In the rows, 128 means zero.
Each row is followed by its class.
[122 128 130 151 127 107 132 124 129 138 103  94 120 119 150 124 113 124
 107 129 126 155 130 121 116 125 126 126 127 125 123 129 136 135 117 131
 122 134 116 123 128 123 111 135 122 138 108 136 123 138 121 118 131 127
 129 138 128 130 121 123 140 125 122 125  85 134 130 100 143]	C
[168 104 125 103 122 150 116 126 117 156 133  14 101 203 126 104 128 120
 157 124 144  98 137 114 115 127 125 131 135 131 136 138 120 115 179 134
 119 130 120 126 132 151 215 137 123 120  91 120 120 123 120 130 135 163
 137 131 139 173 156 110 123 148 133  95  83 127 114  93 160]	L
[157 138 126 128 112 136 140 121 137 105 129  71 120 154 128 133 121 130
  91 127 135 143 133 135 136 133 131 125 126 117 126 126 112 133 162 137
 129 127 142 133 125 118 137 137 121 127 112 134 121 132 126 140 125 127
 141 100 148 108 132 113 130 131 136 126 117 120 133 118 167]	L
[100 134 131 156 115 112 113 131 111 153  91 203 108 142 123 114 124 126
 155 131 124 129  99  42 189 133 122 135 118 102 136 124 118 110 141 126
 162 132 141 128 128 133  57 130 115 149  95 126 122 143 138  75 123 138
 135 163 118 145  82 127 156 139 143  93 252 130 135  13 107]	T
[145 139 134 101 129 127 124 135 124 152 110  66 111 165 135 135 119 122
 108 132 129 153 122 119 132 127 121 127 120 127 129 129 157 120 156 127
 133 130 121 127 127 129 115 137 124 131 117 121 116 139 124 126 129 143
 121 142 135 140 111 119 134 148 123  96 143 131 121  79 109]	T
[151 140 137 123 107 126 125 133 132 121 120  95 119 156 125 128 124 127
  93 129 125 147 129 107 162 124 121 129 119 116 131 129 130 125 166 131
 140 130 145 139 122 117  81 134 131 138 106 134 132 141 123 113 122 126
 131 136 133 131 110 115 137 130 122 103 199 125 124  75 143]	L
[122 136 114 127 107 113 125 119 125 129 102 116 129 137 144 137 128 124
 120 129 126 155 124 110 159 132 128 127 116 113 130 137 134 122 143 135
 138 119 140 119 133 131 125 128 122 134 108 123 110 135 135 113 122 128
 133 143 130 124  98 133 142 124 137 122 168 135 132  76 144]	C
[ 95 143 119 140 125 112 130 117 105 142  88 132 116 106 140  67 134 125
 136 133 120 137 102  78  89 127 127 134 130 135 128 124 119  98 115 125
 138 127 100 132 135 130 111 127 111 167  85 142 129 144 141  97 101 110
 124 148 113 125 111 131 156 132 160 121 227 119 128  12 101]	T
[130 131 123 123 120 111 145 121 121 128 129 125 123 114 136 107 123 131
 125 128 122 156 132 111 120 127 122 132 120 132 126 122 135 115 119 125
 131 125 131 135 126 122  96 133 119 145 110 134 126 140 139 115 121 110
 111 118 125 134 118 123 139 136 124 141 132 125 129 108 101]	T
[129 137 124 121 122 115 135 126 134 123 118  96 136 112 152 143 124 130
 112 129 130 162 143 140 144 126 123 134 111 112 124 130 139 141 121 131
 120 129 136 127 126 118 112 143 122 135 119 135 115 134 131 134 130 139
 124 121 134 130 122 124 128 123 108 134  59 129 125 133 138]	C
[126 137 142 143 122 126 127 124 119 154 107  65 134 104 147 130 125 123
  83 128 121 189 139 132 117 131 131 132 132 134 124 132 135 133 138 126
 124 136 126 118 110 115  92 132 130 135 107 124 124 141 127 129 125 128
 133 134 135 117 127 113 129 130 129 125 137 133 131 140 135]	C
[135 134 135 126 111 136 130 130 123 128 132 131 128 118 143 133 126 129
  92 132 125 155 144 125 137 133 119 125 116 141 130 122 127 140 133 132
 138 130 126 127 119 127  96 140 133 130 115 131 130 137 123 116 129 139
 120 117 129 137 124 135 132 138 106 106 108 140 130 114 115]	T
[124 132 117  89 129 112 120 122 120 120 143 110 130 141 145 109 126 129
 150 128 126 119 128 120 133 128 125 134 102 122 127 129 150 117 101 137
 125 126 111 118 129 151 138 142 121 123 137 131 136 133 133  58 127 109
 122 154 131 134 125 150 141 122 119 139  54 133 112  38 125]	R
[135 136 141  97 129 145 108 125 130 123 163  78 126 122 130 126 137 130
 148 129 130 108 150 152 146 123 123 128 118 146 123 137 163 135 121 125
 118 125 115 126 122 126 115 120 147 123 128 113 142 127 101 108 125 140
 122 136 134 163 151 145 124 129 132 126  81 133 107 134 129]	R
[130 128 128 137 142 107 129 125 127 129 140  76 140 103 136 111 139 134
 120 131 127 143 131 149  86 125 129 137 138 126 120 129 151 134  80 121
 118 129 111 125 128 129 116 135 134 126 144 133 141 127 135 132 129  86
 123 147 138 127 138 129 123 120 123 163  23 126 118 137 133]	R
[128 126 128 103 126 125 121 128 125 148  91  64 113 167 154 161 124 121
 106 129 135 155 120 126 154 129 133 125 109 122 127 139 165 127 152 134
 128 134 121 119 128 124 125 133 119 136 104 120 101 133 120 120 122 156
 120 157 127 142 102 126 146 135 129 106 121 138 125  46 129]	C
[140 129 149 131 124 134 114 122 132 127 140 127 109 143 114 144 127 128
 127 131 126 125 132 113 185 130 122 125 129 124 131 126 146 128 150 130
 136 129 148 135 125 116  74 121 141 131 117 119 133 127 124 106 126 140
 133 118 132 144 112 124 132 136 129 110 201 134 114 129 120]	T
[108 139 142 100 130 111 105 118 119 140 105 124 118 152 145 121 136 120
 183 127 124 113 129 100 183 126 124 135  97 119 132 129 140 123 107 133
 138 130 124 136 128 138  95 128 130 136 108 124 134 133 126  79 124 141
 125 168 123 162 116 148 141 133 136 100 181 131 114  37 136]	R
[131 126 122 134 122 119 130 136 114 137 103 111 121 130 141 106 113 130
 106 129 125 151 119  97 107 131 122 128 126 128 124 128 119 122 143 131
 129 128 117 124 126 135 116 140 124 140 104 133 126 138 139 120 129 129
 137 130 126 129 120 125 137 142 120 110 131 133 136  70 114]	T
[131 125 145 170 121 124 133 127 122 149 119 122 136  93 136 112 125 141
  97 140 124 163 133 119 103 124 128 130 139 141 126 117 114 146 122 120
 123 128 114 128 118 111  90 130 137 135 114 139 138 133 134 125 133 125
 127 115 128 122 133 119 125 130 114 119 117 134 134 156 117]	T
[124 145 131 125 112 122 121 121 128 117 114 135 116 137 131 130 123 131
 106 129 120 142 140 107 163 121 130 127 113 126 127 131 134 119 149 130
 139 138 130 125 123 127  93 139 123 143 114 122 126 142 123 109 116 119
 127 142 123 127 108 136 138 127 138 113 218 130 127  62 122]	L
[112 130 120 110 132 117 120 149 113 149  84 146 102 147 126 101 127 123
 162 137 128 128 112  97 109 122 124 128 112 146 133 123 124 109 136 127
 130 130 105 132 142 125 118 136 125 153  96 129 135 134 128 105 108 141
 113 135 107 145 124 129 151 149 139  88 196 111 127  41  88]	T
[128 121 145 126 133 127  98 139 126 142 119  93 120 154 139 137 138 122
 170 125 122 105 133 134 152 122 116 126 121 137 127 124 143 139 118 133
 125 129 110 128 128 130 123 129 144 126 118 124 139 133 115 100 135 163
 127 143 131 159 146 134 130 134 126  96  81 126 117 102 139]	R
[131 132 128 175 133 116 131 115 123 127 106 111 134 109 144 127 135 125
 111 126 127 148 129 122 123 127 121 129 137 117 121 127 116 133 117 130
 137 127 120 123 127 121 123 126 114 138 105 137 123 130 135 125 131 114
 133 131 124 121 122 120 134 117 130 141  93 136 130 123 151]	C
[111 132 120 163 117 114 135 109 123 129 114 132 131 104 140 111 126 128
 113 126 122 146 114 113 121 133 132 131 136 120 129 131 119 119 126 122
 130 133 129 126 121 124 128 122 110 146 102 133 117 133 141 120 127 108
 132 132 130 117 113 117 142 121 145 139 163 135 132  99 129]	C
[131 130 124  83 127 128 108 131 115 139 121  70 122 159 143 123 130 123
 161 130 127 120 140 130 136 124 124 129 100 146 129 124 153 125 125 139
 124 133 101 119 130 130 147 119 125 128 115 119 136 132 108 105 120 150
 120 149 125 171 148 146 132 137 124 101  69 136 117  55 134]	R
[128 131 119 157 123 115 123 126 121 131  96  75 128 132 146 111 129 124
 110 134 133 147 124 122 108 129 127 130 135 116 121 131 123 129 119 133
 129 131 118 122 122 123 116 130 116 141 102 139 125 135 138 121 129 118
 112 137 129 122 124 115 142 128 138 121  89 123 133  87 157]	C
[106 153 129 146 116 100 138 117 114 122  98 135 127  97 143  90 132 127
 110 119 115 158 115  90 120 129 126 134 119 116 128 118 116 117 107 128
 140 126 118 128 119 128  81 132 112 152  99 142 129 142 142 110 108  97
 124 133 122 114 100 125 148 121 143 130 214 117 134  37 127]	T
[124 133 144 131 131 119 124 126 118 145 106 125 123 116 125 113 124 127
 141 131 120 158 125  99 143 127 128 132 125 116 132 125 137 116 125 116
 139 129 135 135 125 123  56 123 133 145 113 126 135 134 136 109 124 125
 128 139 124 125 113 119 139 140 136 118 238 119 128 105 104]	T
[130 130 122 130 116 120 121 127 126 127 111  99 110 158 139 140 123 128
 108 129 132 138 123 121 156 127 122 127 118 123 122 139 140 132 156 142
 139 129 127 121 122 118 120 130 114 142 102 126 112 141 125 109 126 141
 124 130 120 134 109 128 145 133 125 112 122 136 123  66 133]	C
[129 137 133 168 117 133 121 121 120 129 132 124 115 109 120 117 129 138
  99 127 122 131 117 108 107 128 122 127 148 140 128 122 123 122 154 128
 137 124 115 128 120 120  84 122 126 140 105 127 133 137 127 118 125 125
 127 111 117 140 119 119 139 142 139 113 180 136 135 122 112]	T
[148 125 151 106 123 130 117 123 130 148 132  92 108 175 121 138 125 123
 121 133 133 129 121 109 188 119 116 122 116 115 130 129 159 124 152 129
 142 129 137 121 130 120  76 132 141 129 123 127 122 138 118 101 127 148
 131 147 127 152 102 123 140 134 125  96 195 129 111  64 121]	T
[118 149 126 141 122 103 127 120 111 146 109  91 120 102 148  92 128 134
  96 122 115 165 113  90 105 131 131 131 129 137 134 125 125 108 136 129
 131 135 109 127 123 126 101 130 114 156  82 135 124 148 140  92 113  98
 124 139 125 131 106 125 147 138 145 112 204 126 128  40 106]	T
[134 131 131 112 114 113 124 124 122 142  92  68 114 159 138 103 124 126
 151 125 127 156 123  93 151 127 127 132 110 105 131 130 135 116 141 134
 137 135 141 133 127 129 100 132 120 143  92 134 127 137 140 110 125 135
 129 142 130 135 116 106 142 141 137 105 184 118 121  56 140]	L
[120 138 120 150 125 110 128 119 124 124 104 103 137 104 146 110 127 129
  96 128 121 157 113 120 111 131 131 136 135 118 126 128 129 122 114 131
 131 132 119 120 120 122 115 125 112 143 114 134 122 142 136 118 121  98
 128 145 127 119 109 125 140 121 143 146 118 133 136  91 139]	C
[126 141 124 127 114 115 131 126 116 125 116 144 113 126 130 113 124 127
 100 133 128 141 121  95 131 126 128 124 114 131 131 122 125 124 154 126
 132 127 124 137 123 128  97 141 118 145  98 136 131 139 133 104 121 133
 123 116 123 134 109 127 151 148 121 101 167 132 132  61  95]	T
[135 119 138 120 140 128 113 129 122 145 139  77 138 151 121 114 133 128
 171 137 129 105 137 127 147 127 126 123 122 123 133 130 151 119 125 123
 130 130 125 129 130 140 121 119 144 122 133 118 145 122 126 110 128 134
 133 155 131 161 140 117 122 130 135 127 129 124 113 112 137]	R
[ 96 147 132 206 117 101 140  92 115 119 102 180 148  61 147  85 158 129
 102 124 115 149 123  97  77 130 140 149 154 126 124 118  87 120  95 121
 133 119 113 122 120 119 120 124 110 146  91 148 125 134 161 123 113  86
 170 124 127 104 122 120 143 104 152 158 163 129 142 119 145]	C
[154 116 142 126 133 153 113 129 116 168 117  25 110 166 122 120 133 123
 104 124 130 124 127 131 100 130 133 125 157 149 126 134 134 116 179 125
 127 130 115 128 119 128 156 124 138 119 110 114 131 124 110 145 125 154
 139 141 135 155 146 112 116 144 141  96 173 121 124 133 152]	L
[149 127 142 109 125 139 124 121 121 159 141 112 122 127 131 127 119 130
  98 146 123 141 133 117 132 122 120 128 126 150 129 125 138 125 148 119
 126 127 126 119 118 130 114 138 141 127 125 121 129 134 121 127 129 138
 127 128 124 146 108 132 123 142 131 107 178 138 124 128 110]	T
[126 124 119  76 127 118 122 130 124 126 129  88 132 167 144 125 119 129
 155 128 136 124 131 128 147 128 122 134  97 111 132 138 156 122 120 144
 127 131 131 121 134 153 153 141 114 126 131 121 127 131 131 117 130 120
 123 149 133 146 126 136 136 134 117 134  46 134 120  54 133]	R
